Below are the code and all the weights of a small trained network. Each question names an input and a class and asks about switching units off, where a switched-off unit gives its printed mean instead of its output.

import numpy as np


def w(rows, s, z=0):
    codes = np.array(rows[::2]) - 128.0
    scale = np.full(codes.shape[1], s)
    scale[-1] = z or s
    return codes * scale


def f(y):
    return y / 2 * (1 + np.tanh(0.7978845608 * (y + 0.044715 * y**3)))


def log_softmax(a):
    a = a - a.max(-1, keepdims=True)
    return a - np.log(np.exp(a).sum(-1, keepdims=True))


def net(x, mask):
    res = np.array(x, float).reshape(1, 7) / 4 @ E
    y = f(res @ A[0][:, :-1].T + A[0][:, -1])
    res = res + np.where(mask, y, B[0][:, -1]) @ B[0][:, :-1]
    return log_softmax(res[-1] @ U[:, :-1].T + U[:, -1])


A, B = {}, {}
E = w([
[129,117,134,134,129],'x0',
[193,63,106,245,139],'x1',
[89,138,71,152,2],'x2',
[126,138,126,126,128],'x3',
[63,89,31,88,181],'x4',
[129,120,129,131,131],'x5',
[125,129,127,131,128],'x6',
],0.0088)
A[0] = w([
[61,158,197,2,77,194],'neuron 1',
[151,191,241,183,59,21],'neuron 2',
[37,111,128,161,26,32],'neuron 3',
[54,63,57,117,151,2],'neuron 4',
[166,105,245,113,59,52],'neuron 5',
[50,196,82,210,29,45],'neuron 6',
],0.0077,0.004)
B[0] = w([
[198,84,142,159,14,253],'neuron 1',
[92,179,21,63,153,198],'neuron 2',
[39,153,254,178,214,168],'neuron 3',
[98,182,66,86,144,157],'neuron 4',
[80,222,23,43,157,178],'neuron 5',
[144,154,209,116,148,188],'neuron 6',
],0.0088,0.0073)
U = w([
[42,176,21,66,171,4],'0',
[118,115,133,134,134,255],'1',
[70,141,252,102,218,84],'2',
[172,84,93,161,88,122],'3',
[116,113,112,129,133,159],'4',
],0.011,0.0053)

Each question gives the input, the list of numbers given to net, and the class t.
The units are the neurons (one row each of A and B). Each row of codes is followed by its name. A weight is (code - 128) times the scale printed after its matrix; where a second scale follows, it is the last column's (A, B and U).
mask holds one flag per neuron, in row order. A switched-off neuron (its flag False) gives its mean, the last column of its row in B, instead of its output. The means were averaged over made-up inputs and are rounded, as every weight is.
A unit's drop is (log p(t) with every unit on - log p(t) with that unit switched off) / (log p(t) with every unit on - log p(t) with every unit switched off).
The circuit of an input: a set's keep is (log p(t) with only the set's units on - log p(t) with every unit switched off) / (log p(t) with every unit on - log p(t) with every unit switched off). Starting from all 6 units, units are removed one at a time, each time the one whose removal leaves the highest keep (on an exact tie, the one counted first), for as long as the keep stays at least 0.8.
circuit, biggest first: the units of the circuit, biggest drop first
most important unit: the unit with the biggest drop
top k neurons: the k neurons with the biggest drops, biggest first
drop of u: that unit's drop, to one decimal
input [-2,-5,3,6,-4,-4,-3], class 3: circuit, biggest first	(neuron 1)
input [-5,6,3,1,-6,-3,3], class 0: circuit, biggest first	(neuron 2; neuron 1)
input [-4,6,3,-8,-8,1,6], class 0: top 3 neurons	(neuron 2; neuron 5; neuron 1)
input [-4,7,7,4,-7,-2,-7], class 0: circuit, biggest first	(neuron 2; neuron 5)
input [7,-2,-6,-2,-5,-3,-2], class 4: top 2 neurons	(neuron 3; neuron 6)
input [-2,4,7,-7,-1,4,8], class 2: top 3 neurons	(neuron 3; neuron 6; neuron 1)
input [5,-7,5,8,1,-7,1], class 1: circuit, biggest first	(neuron 1; neuron 3)
input [-2,6,8,-8,-6,4,-8], class 2: circuit, biggest first	(neuron 3; neuron 6)
input [-8,-2,-6,5,-5,-5,3], class 4: top 2 neurons	(neuron 3; neuron 6)
input [0,-4,3,5,-7,4,8], class 0: top 2 neurons	(neuron 2; neuron 5)
input [-6,-2,-8,1,-8,-6,1], class 0: circuit, biggest first	(neuron 5; neuron 2)
input [-2,5,2,3,-8,7,1], class 0: circuit, biggest first	(neuron 2; neuron 5)
input [3,-7,-1,6,-5,-4,-6], class 3: top 2 neurons	(neuron 1; neuron 3)
input [4,-4,8,8,4,8,4], class 1: circuit, biggest first	(neuron 1)
input [7,-4,8,6,-7,-3,-1], class 2: top 3 neurons	(neuron 3; neuron 6; neuron 4)
input [-1,-8,4,-1,-6,-3,3], class 3: top 2 neurons	(neuron 1; neuron 4)
input [2,-5,7,-2,-1,3,8], class 2: drop of neuron 3	0.8
input [-4,5,-5,0,-8,5,6], class 0: drop of neuron 2	0.3
input [8,-8,5,-6,-3,-7,5], class 3: drop of neuron 2	0.0
input [-7,-8,-7,-5,1,-5,-6], class 3: most important unit	neuron 1
